Here is a tiny trained network, its code and every weight. The questions are about switching its units off for an input and a class, where a switched-off unit gives its printed mean instead of its output.

import numpy as np


def w(rows, s, z=0):
    codes = np.array(rows[::2]) - 128.0
    scale = np.full(codes.shape[1], s)
    scale[-1] = z or s
    return codes * scale


def norm(h):
    return h / np.sqrt((h * h).mean(-1, keepdims=True) + 1e-5)


def f(y):
    return np.maximum(y, 0)


def log_softmax(a):
    a = a - a.max(-1, keepdims=True)
    return a - np.log(np.exp(a).sum(-1, keepdims=True))


def net(x, mask):
    res = np.array(x, float).reshape(1, 6) / 4 @ E
    u = 0
    for l in range(2):
        y = f(norm(res) @ A[l][:, :-1].T + A[l][:, -1])
        res = res + np.where(mask[u : u + 11], y, B[l][:, -1]) @ B[l][:, :-1]
        u += 11
    return log_softmax(norm(res)[-1] @ U[:, :-1].T + U[:, -1])


A, B = {}, {}
E = w([
[107,147,255,126,61,155,152],'x0',
[120,125,129,129,131,131,128],'x1',
[78,213,123,68,191,88,242],'x2',
[92,75,174,183,173,37,123],'x3',
[183,97,174,149,201,197,166],'x4',
[143,127,125,127,120,120,140],'x5',
],0.0093)
A[0] = w([
[117,132,136,147,152,67,187,86],'0.n1',
[143,97,39,166,210,119,86,44],'0.n2',
[112,133,149,192,99,153,137,92],'0.n3',
[80,150,100,177,67,45,89,75],'0.n4',
[156,87,183,127,235,162,169,57],'0.n5',
[147,61,196,214,185,4,114,2],'0.n6',
[205,42,169,124,185,190,131,37],'0.n7',
[180,32,149,190,78,133,66,38],'0.n8',
[174,83,145,131,183,162,147,19],'0.n9',
[108,139,207,164,108,113,144,51],'0.n10',
[181,152,113,106,116,191,117,92],'0.n11',
],0.012,0.0073)
B[0] = w([
[95,146,154,84,173,154,95,201],'0.n1',
[176,69,135,145,134,70,149,219],'0.n2',
[162,113,139,114,136,116,133,161],'0.n3',
[74,182,109,165,69,99,130,215],'0.n4',
[96,174,117,177,92,91,153,220],'0.n5',
[63,93,88,88,140,252,131,240],'0.n6',
[79,197,120,204,82,111,117,219],'0.n7',
[174,149,161,117,148,127,54,253],'0.n8',
[83,153,107,169,114,105,123,165],'0.n9',
[159,77,152,128,115,110,164,185],'0.n10',
[89,97,100,105,116,173,148,196],'0.n11',
],0.014,0.0065)
A[1] = w([
[103,157,107,90,78,77,108,1],'1.n1',
[141,155,137,153,200,146,176,68],'1.n2',
[136,163,147,133,170,94,181,8],'1.n3',
[128,87,78,165,216,95,120,81],'1.n4',
[164,95,111,148,157,83,138,36],'1.n5',
[101,78,63,93,88,202,135,209],'1.n6',
[129,110,101,111,120,203,110,81],'1.n7',
[150,117,144,133,147,116,67,10],'1.n8',
[111,147,124,96,160,114,183,40],'1.n9',
[132,92,250,132,82,144,146,123],'1.n10',
[82,166,136,77,205,85,198,19],'1.n11',
],0.015,0.0046)
B[1] = w([
[109,151,119,226,123,106,147,179],'1.n1',
[47,191,105,203,30,108,97,168],'1.n2',
[192,112,116,166,113,154,37,167],'1.n3',
[141,169,108,75,172,60,232,187],'1.n4',
[158,141,142,77,80,91,183,146],'1.n5',
[89,141,174,122,196,173,172,254],'1.n6',
[102,144,157,84,163,142,121,187],'1.n7',
[201,115,183,84,113,177,64,157],'1.n8',
[169,96,169,148,124,143,58,189],'1.n9',
[147,102,37,80,167,2,217,225],'1.n10',
[200,53,157,124,98,186,20,248],'1.n11',
],0.011,0.0084)
U = w([
[204,96,176,113,121,139,5,10],'0',
[79,181,105,228,80,93,139,82],'1',
[90,115,151,82,196,173,154,253],'2',
[201,94,99,76,141,25,201,151],'3',
],0.017,0.0023)

Each question gives the input, the list of numbers given to net, and the class t.
The units are the neurons (one row each of A and B). Each row of codes is followed by its name. A weight is (code - 128) times the scale printed after its matrix; where a second scale follows, it is the last column's (A, B and U).
mask holds one flag per neuron, layer by layer. A switched-off neuron (its flag False) gives its mean, the last column of its row in B, instead of its output. The means were averaged over made-up inputs and are rounded, as every weight is.
A unit's drop is (log p(t) with every unit on - log p(t) with that unit switched off) / (log p(t) with every unit on - log p(t) with every unit switched off).
The circuit of an input: a set's keep is (log p(t) with only the set's units on - log p(t) with every unit switched off) / (log p(t) with every unit on - log p(t) with every unit switched off). Starting from the 12 units with the biggest drops (on a tie, the unit counted first), units are removed one at a time, each time the one whose removal leaves the highest keep (on an exact tie, the one counted first), for as long as the keep stays at least 0.8.
units of the circuit, in order: the units of the circuit, biggest drop first
k most important neurons: the k neurons with the biggest drops, biggest first
top k neurons in layer l: the k neurons of layer l with the biggest drops, biggest first
input [7,-5,7,-4,3,3], class 0: most important neuron	1.n11
input [8,4,8,-4,6,-8], class 0: units of the circuit, in order	1.n11; 1.n3; 0.n6
input [2,2,7,-6,1,6], class 0: units of the circuit, in order	0.n6; 1.n11
input [-7,3,8,-1,-6,-5], class 0: units of the circuit, in order	1.n11; 1.n10
input [-5,-8,1,-6,6,-3], class 1: 3 most important neurons	0.n6; 0.n7; 0.n5
input [-1,-5,-6,1,-8,4], class 1: top 2 neurons in layer 1	1.n11; 1.n1
input [-8,2,-6,-8,-3,-5], class 2: top 2 neurons in layer 1	1.n6; 1.n10
input [-8,-8,-6,3,-1,-6], class 3: 3 most important neurons	0.n2; 1.n4; 1.n11
input [-7,3,-3,2,6,-4], class 3: top 4 neurons in layer 1	1.n4; 1.n5; 1.n2; 1.n1
input [-5,2,8,-7,5,7], class 0: 2 most important neurons	0.n6; 1.n11
input [-6,-6,4,-5,6,-2], class 1: 3 most important neurons	1.n2; 0.n6; 1.n10
input [8,-5,8,-8,5,-7], class 0: 3 most important neurons	0.n6; 1.n11; 1.n9
input [3,1,-1,3,4,4], class 1: 2 most important neurons	0.n7; 0.n5
input [-2,2,-1,-2,-1,6], class 2: units of the circuit, in order	1.n6
input [8,7,-1,1,8,-4], class 1: 2 most important neurons	0.n7; 0.n5
input [7,-6,-5,7,-1,2], class 2: top 2 neurons in layer 0	0.n6; 0.n2
input [-3,4,-2,-2,1,-1], class 3: 2 most important neurons	0.n2; 0.n6
input [-5,6,0,-3,4,8], class 3: 2 most important neurons	0.n2; 0.n4
input [-2,5,-5,-6,7,-6], class 1: 2 most important neurons	0.n7; 0.n6
input [7,-2,3,3,2,7], class 3: units of the circuit, in order	1.n10
input [-3,-5,0,7,-6,0], class 2: top 3 neurons in layer 0	0.n6; 0.n7; 0.n5
input [-5,-4,3,6,3,3], class 2: top 2 neurons in layer 0	0.n6; 0.n1
